Q:
[[  0   9  -1  10 -10  -1  -1]
 [  0   1  10 -23 -49 -10   3]
 [  6   0  -4   4   6  -1   2]
 [ -2 -14   2 -23  -2  -4   1]
 [  2   8   6  -2 -19  -2   2]
 [  1   3  -3   6 -15  -4   0]
 [  0  13   1  12  -8  -1   4]]
A: -1

Q:
[[  1 -32 -21  51   1   6  -9 -13  11]
 [ 15   1 -17 -22  -9 -20  -7 -18 -12]
 [ 18 -22 -48  43 -24   4   7 -12  24]
 [ -3  24  21   5  12 -22 -27   1  18]
 [-17   8  21  20  -1  -7 -11  31  17]
 [ -5 -31 -26  54 -14   8  -1 -10  14]
 [  2 -32 -42  51 -14   5  -1 -11  17]
 [ 21 -24  -8  39   8   4 -12 -16  13]
 [ 12  -2   5   7   6  15   8  -3  14]
 [-10   0 -20   4   9 -12  22   9   7]
 [  0  11 -17  -9  12   6 -16  17  -2]]
A: 17

Q:
[[ 13  -5 -10  -7 -19  14 -21  19  -4]
 [ 12  13 -19 -13   5   6  -2 -44  -5]
 [-21  -1  -1   1 -31  -7 -19  47  40]
 [ 35 -26 -14 -21 -21  47 -30  63  -9]
 [  2   7  -8   2 -16  -2 -17  -1  -1]
 [-15  -1  -4  -4 -31  -6 -16  32  26]
 [ 32 -16 -12  -7 -12  38 -32  52  -7]
 [ 17  14 -24 -10  10   0  -1 -44  -2]]
A: -44

Q:
[[ -4  -4 -14  10 -53   0  -1  13 -10 -14  10   6   4   4 -18  -5]
 [ 27 -13  12  -2   7   4   2   4 -13   7  -3   5 -27  11  -7   4]
 [ -8  10   2  -5  10  -8   0 -30   3   2  14  -8   9 -13  17  11]
 [  1  11   4 -11  39   7   2  -6  26  -3   0   5  17   3   0   2]
 [-23   2  11   2  -5   6  -4  -3  10   9  -2  -2 -28  12   1   5]
 [ -4  -6  31  -6  13   6   7   8 -15  -2   8   2   4  -2   5  -2]
 [ -4   3   0  14   5   6  -2 -27  -1 -14 -13  -3  12  27  18   3]
 [ 20  -4 -22 -10 -19   8  -2 -14  10   3  19   0  11  10  -4   2]]
A: -4

Q:
[[ 35  35  43  32 -58  29 -54  27 -58]
 [ 20  23  28  20 -49  40 -42  32 -47]
 [ 11  17  14  17 -57 -45 -49   6 -53]
 [  8   7  10   4 -28  50 -26  35 -29]
 [  1  -2  -3  -1 -27  36 -22  36 -24]
 [-31 -27 -38 -32  -8 -32  -9   8  -8]
 [ 18  20  21  19 -55  24 -46  33 -47]
 [ 19  18  23  14 -40  40 -38  31 -41]
 [-17 -13 -19 -19 -16  -7 -16  15 -17]
 [-25 -26 -30 -28  -6  29  -3  33  -4]
 [ 33  36  45  33 -54  26 -50  19 -60]]
A: 19

Q:
[[ -3  -2  16 -17  15 -40   8  17]
 [  7 -21  -5 -12   5 -57 -29 -34]
 [ -8   7 -25  20  31  35   2  -6]
 [  3 -20  30 -37  -8 -34  10  48]
 [ 10 -16  29 -26 -18 -31  -1  35]
 [  5  -7  29 -16  26 -58 -31  -1]
 [  4 -23   8 -17 -24 -28   3  27]
 [-24  37  -6 -28  33  30   0  -2]
 [-26   7 -18 -17   7 -26  24 -18]
 [ -2  -6  15   9 -36   1 -48   6]]
A: -48

Q:
[[ 52  28  -9  40 -17 -43 -40 -56  39]
 [ 44  21 -15  35 -20 -43 -37 -56  48]
 [ 50  25 -11  39 -18 -43 -39 -57  42]
 [ 33  15 -22  29 -22 -43 -34 -55  55]
 [ 46  23 -13  37 -19 -44 -37 -56  45]
 [ 40  19 -18  34 -20 -44 -36 -56  50]
 [ 55  30  -6  42 -16 -43 -40 -56  35]
 [ 36  17 -20  31 -21 -43 -34 -56  53]]
A: -56
---
Q:
[[-14 -22  17  20   5 -19]
 [ 25 -10 -42 -40 -27  64]]
A: -19

Q: [ 18 -64 -11  11]
A: 11

Q:
[[  1  -4 -24  42]
 [ 14 -21  48   8]]
A: 42

Q: [-30   6  41  30  48  60  10]
A: 10

Q: [ 14  48  32  44  17 -18]
A: -18

Q: [-29 -32  25 -59  14]
A: 14

Q: [-6 53 48  7]
A: 7

Q: [ 18  11  -5 -36  64   5 -13]
A: -13
---
[-35  25  27   8  58  48  21] Out: 8, 58

[25 62 -2 64 -8] Out: -2, 64

[-50  24 -19 -20   7 -22 -59] Out: -20, 24

[-20  29  20  40 -50  24 -26] Out: 40, 40

[[ -1  16  18  -1  21]
 [-20  50  37  -9  21]
 [ -6  24  -1  46  29]] Out: 37, 50

[  5  32 -46 -37  -7] Out: -46, 32

[ 8 18 25 47 48 37  4] Out: 47, 48

[[ -4   7  53  -6  13]
 [  0   3  35 -24  19]
 [ -1   4 -21  -1   2]] Out: 35, 53

[  4 -44   9  31  -8 -41 -62] Out: 31, 31

[ 48  18 -19  43 -43  22  -8] Out: 43, 48
---
[[ 41   5  13   7]
 [-33  46 -10 -13]
 [-44  -1  -5 -19]] >> 13

[ 32 -17  21  49  50 -33] >> 21

[[-39 -23  17 -51]
 [  4  20   2  17]
 [-16 -40  21 -40]] >> 17

[ 37  62  59   0 -28] >> 59

[[-43 -24 -32 -37]
 [-43 -34 -18 -38]
 [-34   5 -58 -27]] >> -32

[  3 -35 -14  50  25  11   7] >> -14

[[  8   4 -14 -12   2]
 [-15  12  27  12  11]
 [ -2 -62  24  43 -37]] >> -14
---
[[ -4 -14 -22  49  15]
 [ -4  20   0   7 -23]
 [ -4  24  40   5  33]] >> 33

[[  1 -42  44  23]
 [ -6 -58  -1  36]
 [ -6 -27  -4  19]] >> 19

[[  3 -35   1 -56  -2]
 [  1 -33   0 -48  -6]
 [ -7   6 -12  52   5]] >> 5

[[ -7 -25   3   5]
 [ -8  20  11  51]
 [  3  -3  -3 -39]] >> -39

[[ 11 -10  28 -32 -39   3]
 [-27 -22 -32  11   1  40]
 [ 61   7  52 -55 -39 -43]] >> -43

[[-11  12  -5   4 -26]
 [ 23 -23   9  -8  49]
 [ -3   9  13  -2 -11]] >> -11

[[ 27 -63   5 -27]
 [ 21  -1   7 -20]
 [  7 -38 -45  -4]] >> -4
---
[[ 0.02 -0.01 -0.10  0.17]
 [ 0.02  0.00 -0.14  0.04]
 [ 0.02  0.00 -0.13  0.09]] => 0.00

[[  37.796   66.680   63.005   21.906   30.489   -9.701]
 [-104.394  -91.972 -131.113  -39.767  183.475  168.765]] => 21.906

[[ 0.00  0.13  0.01 -0.21]
 [ 0.00 -0.02 -0.15 -0.04]] => 0.13

[[-0.005  0.091 -0.180 -0.211 -0.182  0.117 -0.143]
 [-0.101 -0.035 -0.126 -0.140 -0.126 -0.063 -0.172]] => -0.182

[[ 0.6  1.1 -1.2 -0.4  1.1]
 [-0.9 -0.6 -0.7 -1.0 -0.8]] => -1.2

[[-0.34  2.26 -0.26 -1.71]
 [ 0.73  0.44  1.09  0.97]
 [ 0.86  0.57  1.18  0.91]] => 0.44

[[ 19.5   9.2   1.1 -12.4  -6.3 -15.6  -7.0]
 [ 17.8   6.7  -5.8  -8.6  -2.9 -11.4  -7.2]
 [ -1.8  -8.8  -3.8 -13.2  -6.0 -18.5  -7.8]] => -2.9

[[-0.738  0.648  1.196 -1.161  0.661  0.705]
 [-0.090  0.871  0.206  0.028  0.123  0.753]] => -1.161
---
[[-23  -3   4  55]
 [ 28  -4  -2  42]
 [-10  -3  -1 -26]]
-3

[[-17  -6  26 -16  44  50]
 [-33   6  23 -48  62  10]
 [-19  19   2 -35  33 -21]]
19

[[ 29 -15   2 -14  24   7  41]
 [-44 -22 -20 -37 -20  27   7]
 [-52 -12 -23 -16 -40 -16 -47]]
-12

[[-23 -28  22  23 -13 -19 -13]
 [ -2  25 -11  25  16 -13 -25]
 [ -9  35 -17  -3  18  58 -32]]
35

[[ 38  16  23  38]
 [ 18  16  57 -13]
 [ 12   3  37 -12]]
3

[[ -7 -28  -2 -39  55  -3   6]
 [ 12  18  31 -19 -39 -51  19]
 [-36 -28  16  -7  18  11 -36]]
-28
---
-0.6  -1.3  -1.6  -0.6
-0.8  -1.5  -1.9  -0.8
 1.2   1.1   0.5   0.8
>> -1.9

-1.6   1.1   1.8  -1.6   0.3
 0.9   0.6  -2.1  -1.3   1.1
>> -1.3

 0.07   0.11  -0.02  -0.02
 0.12  -0.10  -0.16   0.00
>> -0.16

-14.476  -21.343    7.719   10.529  -13.959
-15.903  -21.459   19.655   -9.548   -4.792
>> -9.548

-0.04  -0.21   0.07   0.17  -0.07   0.02
 0.04  -0.08  -0.10  -0.22  -0.12   0.06
>> -0.12

 -8.7   13.3   -6.5   -4.0   -7.0
  2.2   -8.7    0.0   10.9   -0.4
-17.0   -6.7    1.1    3.7    3.9
>> 10.9
